Here is a tiny trained network, its code and every weight. The questions are about switching its units off for an input and a class, where a switched-off unit gives its printed mean instead of its output.

import numpy as np


def w(rows, s, z=0):
    codes = np.array(rows[::2]) - 128.0
    scale = np.full(codes.shape[1], s)
    scale[-1] = z or s
    return codes * scale


def norm(h):
    return h / np.sqrt((h * h).mean(-1, keepdims=True) + 1e-5)


def f(y):
    return np.maximum(y, 0)


def log_softmax(a):
    a = a - a.max(-1, keepdims=True)
    return a - np.log(np.exp(a).sum(-1, keepdims=True))


def net(x, mask):
    res = np.array(x, float).reshape(1, 5) / 4 @ E
    u = 0
    for l in range(2):
        y = f(norm(res) @ A[l][:, :-1].T + A[l][:, -1])
        res = res + np.where(mask[u : u + 3], y, B[l][:, -1]) @ B[l][:, :-1]
        u += 3
    return log_softmax(norm(res)[-1] @ U[:, :-1].T + U[:, -1])


A, B = {}, {}
E = w([
[129,124,126,125],'x0',
[55,80,70,77],'x1',
[106,64,79,222],'x2',
[125,131,132,130],'x3',
[158,252,58,175],'x4',
],0.0043)
A[0] = w([
[177,87,252,205,173],'0.n0',
[95,170,2,133,140],'0.n1',
[27,55,91,161,4],'0.n2',
],0.007,0.0039)
B[0] = w([
[1,174,177,236,252],'0.n0',
[10,193,204,247,244],'0.n1',
[243,70,32,22,196],'0.n2',
],0.0068,0.0041)
A[1] = w([
[125,208,195,120,251],'1.n0',
[255,214,145,138,16],'1.n1',
[130,178,170,6,230],'1.n2',
],0.0094,0.0023)
B[1] = w([
[248,145,124,57,255],'1.n0',
[126,26,70,42,165],'1.n1',
[61,151,151,243,201],'1.n2',
],0.011,0.0066)
U = w([
[168,202,190,103,254],'0',
[18,127,154,165,20],'1',
[188,64,59,1,170],'2',
],0.013,0.00056)

Each question gives the input, the list of numbers given to net, and the class t.
The units are the neurons (one row each of A and B). Each row of codes is followed by its name. A weight is (code - 128) times the scale printed after its matrix; where a second scale follows, it is the last column's (A, B and U).
mask holds one flag per neuron, layer by layer. A switched-off neuron (its flag False) gives its mean, the last column of its row in B, instead of its output. The means were averaged over made-up inputs and are rounded, as every weight is.
A unit's drop is (log p(t) with every unit on - log p(t) with that unit switched off) / (log p(t) with every unit on - log p(t) with every unit switched off).
The circuit of an input: a set's keep is (log p(t) with only the set's units on - log p(t) with every unit switched off) / (log p(t) with every unit on - log p(t) with every unit switched off). Starting from all 6 units, units are removed one at a time, each time the one whose removal leaves the highest keep (on an exact tie, the one counted first), for as long as the keep stays at least 0.8.
circuit, biggest first: the units of the circuit, biggest drop first
most important unit: the unit with the biggest drop
k most important neurons: the k neurons with the biggest drops, biggest first
k most important neurons of layer l: the k neurons of layer l with the biggest drops, biggest first
drop when u is switched off: that unit's drop, to one decimal
input [-6,-8,-1,-4,4], class 2: circuit, biggest first => 1.n1
input [7,1,-7,-6,0], class 1: 4 most important neurons => 1.n2; 0.n1; 0.n0; 1.n1
input [1,4,5,2,-6], class 2: 3 most important neurons => 0.n2; 1.n2; 0.n1
input [8,3,7,5,-1], class 2: 2 most important neurons of layer 0 => 0.n2; 0.n0
input [2,-2,-5,3,5], class 2: 2 most important neurons => 1.n1; 0.n0
input [8,-8,1,3,-2], class 1: 2 most important neurons => 0.n0; 0.n2
input [-2,2,8,8,0], class 2: 2 most important neurons of layer 0 => 0.n2; 0.n0
input [5,0,-1,0,8], class 2: 3 most important neurons => 0.n0; 1.n2; 1.n0
input [-6,7,-2,-6,-7], class 1: 2 most important neurons of layer 1 => 1.n0; 1.n2
input [-8,4,-3,-8,-1], class 1: 2 most important neurons => 0.n0; 0.n1
input [-4,2,-7,-5,0], class 1: 2 most important neurons of layer 0 => 0.n1; 0.n0
input [-4,6,2,4,-1], class 2: 3 most important neurons => 0.n2; 1.n2; 0.n0
input [-2,2,5,-3,0], class 2: 2 most important neurons of layer 0 => 0.n2; 0.n0
input [6,-2,-3,-6,6], class 2: most important neuron of layer 0 => 0.n0
input [6,7,-3,0,-5], class 1: 2 most important neurons => 1.n0; 1.n2
input [-1,7,-3,0,-4], class 1: 2 most important neurons => 1.n2; 1.n0
input [6,3,-3,-6,-7], class 1: 2 most important neurons of layer 1 => 1.n0; 1.n2
input [5,3,-5,1,-6], class 1: 2 most important neurons of layer 1 => 1.n2; 1.n0
input [-4,-5,-2,6,2], class 2: drop when 1.n2 is switched off => 0.2
input [-2,4,2,3,-2], class 2: most important unit => 0.n2
input [8,-7,-1,3,6], class 2: drop when 1.n1 is switched off => 0.4
input [1,6,-8,-2,-7], class 1: drop when 1.n2 is switched off => 0.7
